Here is a tiny trained network, its code and every weight. The questions are about switching its units off for an input and a class, where a switched-off unit gives its printed mean instead of its output.

import numpy as np


def w(rows, s, z=0):
    codes = np.array(rows[::2]) - 128.0
    scale = np.full(codes.shape[1], s)
    scale[-1] = z or s
    return codes * scale


def f(y):
    return np.maximum(y, 0)


def log_softmax(a):
    a = a - a.max(-1, keepdims=True)
    return a - np.log(np.exp(a).sum(-1, keepdims=True))


def net(x, mask):
    res = np.array(x, float).reshape(1, 5) / 4 @ E
    y = f(res @ A[0][:, :-1].T + A[0][:, -1])
    res = res + np.where(mask, y, B[0][:, -1]) @ B[0][:, :-1]
    return log_softmax(res[-1] @ U[:, :-1].T + U[:, -1])


A, B = {}, {}
E = w([
[105,108,140,95,139,118,118,146],'x0',
[129,114,124,106,159,148,115,141],'x1',
[121,19,66,52,57,252,205,113],'x2',
[1,204,18,124,148,117,124,92],'x3',
[169,201,72,81,65,112,124,235],'x4',
],0.0098)
A[0] = w([
[237,71,255,142,96,136,143,183,246],'neuron 0',
[158,34,144,94,152,168,188,76,199],'neuron 1',
[166,155,191,147,130,80,43,148,194],'neuron 2',
[214,151,85,96,6,144,93,226,187],'neuron 3',
[10,189,52,128,162,136,154,118,152],'neuron 4',
[152,207,173,171,208,62,78,143,241],'neuron 5',
[105,145,199,164,231,86,105,21,188],'neuron 6',
[182,165,67,92,105,111,125,228,161],'neuron 7',
[110,227,89,221,98,52,32,198,184],'neuron 8',
[95,82,57,76,50,230,181,123,165],'neuron 9',
[151,67,77,98,115,175,207,46,154],'neuron 10',
[80,31,150,201,183,126,108,6,254],'neuron 11',
],0.0086,0.007)
B[0] = w([
[122,94,238,175,135,172,165,164,255],'neuron 0',
[112,52,151,172,85,134,117,106,207],'neuron 1',
[131,155,179,142,187,134,159,147,205],'neuron 2',
[174,124,158,108,124,98,156,193,231],'neuron 3',
[128,199,3,77,98,91,82,111,210],'neuron 4',
[96,171,159,129,219,146,105,126,237],'neuron 5',
[133,156,136,117,144,187,89,79,212],'neuron 6',
[162,164,144,102,126,95,178,186,203],'neuron 7',
[105,156,96,111,167,142,128,161,235],'neuron 8',
[183,115,99,116,52,74,181,95,235],'neuron 9',
[118,87,126,135,80,104,102,114,204],'neuron 10',
[101,86,132,136,132,166,51,52,225],'neuron 11',
],0.012,0.017)
U = w([
[89,131,232,188,174,191,106,60,147],'0',
[74,20,172,202,33,166,129,85,124],'1',
[106,149,176,155,213,102,202,211,194],'2',
[134,86,165,119,23,110,204,205,4],'3',
[57,161,56,92,184,176,64,16,189],'4',
[84,80,40,122,45,70,59,2,87],'5',
[56,222,42,108,160,113,118,232,101],'6',
[138,174,42,83,28,59,213,110,146],'7',
],0.0079,0.0024)

Each question gives the input, the list of numbers given to net, and the class t.
The units are the neurons (one row each of A and B). Each row of codes is followed by its name. A weight is (code - 128) times the scale printed after its matrix; where a second scale follows, it is the last column's (A, B and U).
mask holds one flag per neuron, in row order. A switched-off neuron (its flag False) gives its mean, the last column of its row in B, instead of its output. The means were averaged over made-up inputs and are rounded, as every weight is.
A unit's drop is (log p(t) with every unit on - log p(t) with that unit switched off) / (log p(t) with every unit on - log p(t) with every unit switched off).
The circuit of an input: a set's keep is (log p(t) with only the set's units on - log p(t) with every unit switched off) / (log p(t) with every unit on - log p(t) with every unit switched off). Starting from all 12 units, units are removed one at a time, each time the one whose removal leaves the highest keep (on an exact tie, the one counted first), for as long as the keep stays at least 0.8.
units of the circuit, in order: the units of the circuit, biggest drop first
most important unit: the unit with the biggest drop
k most important neurons: the k neurons with the biggest drops, biggest first
drop when u is switched off: that unit's drop, to one decimal
input [1,-1,1,2,2], class 7: 2 most important neurons : (neuron 5; neuron 0)
input [-8,4,-4,1,4], class 6: units of the circuit, in order : (neuron 0)
input [-8,-3,1,2,-7], class 5: units of the circuit, in order : (neuron 0; neuron 5)
input [2,1,4,5,1], class 7: 2 most important neurons : (neuron 11; neuron 9)
input [-4,1,1,-4,-4], class 1: 2 most important neurons : (neuron 5; neuron 1)
input [2,-4,-8,6,0], class 4: 2 most important neurons : (neuron 6; neuron 3)
input [7,-6,7,1,-1], class 5: 2 most important neurons : (neuron 0; neuron 9)
input [7,-1,1,-8,-8], class 1: 2 most important neurons : (neuron 1; neuron 5)
input [-4,-5,7,1,2], class 7: 2 most important neurons : (neuron 0; neuron 9)
input [0,-8,2,8,1], class 7: 2 most important neurons : (neuron 11; neuron 1)
input [5,-2,-8,2,-2], class 4: drop when neuron 0 is switched off : 0.2
input [6,-4,2,1,-4], class 5: drop when neuron 0 is switched off : 0.6
input [-8,-5,8,2,4], class 7: 2 most important neurons : (neuron 0; neuron 9)
input [-6,1,-4,2,-2], class 4: drop when neuron 0 is switched off : 0.2
input [1,4,0,3,-3], class 4: most important unit : neuron 9
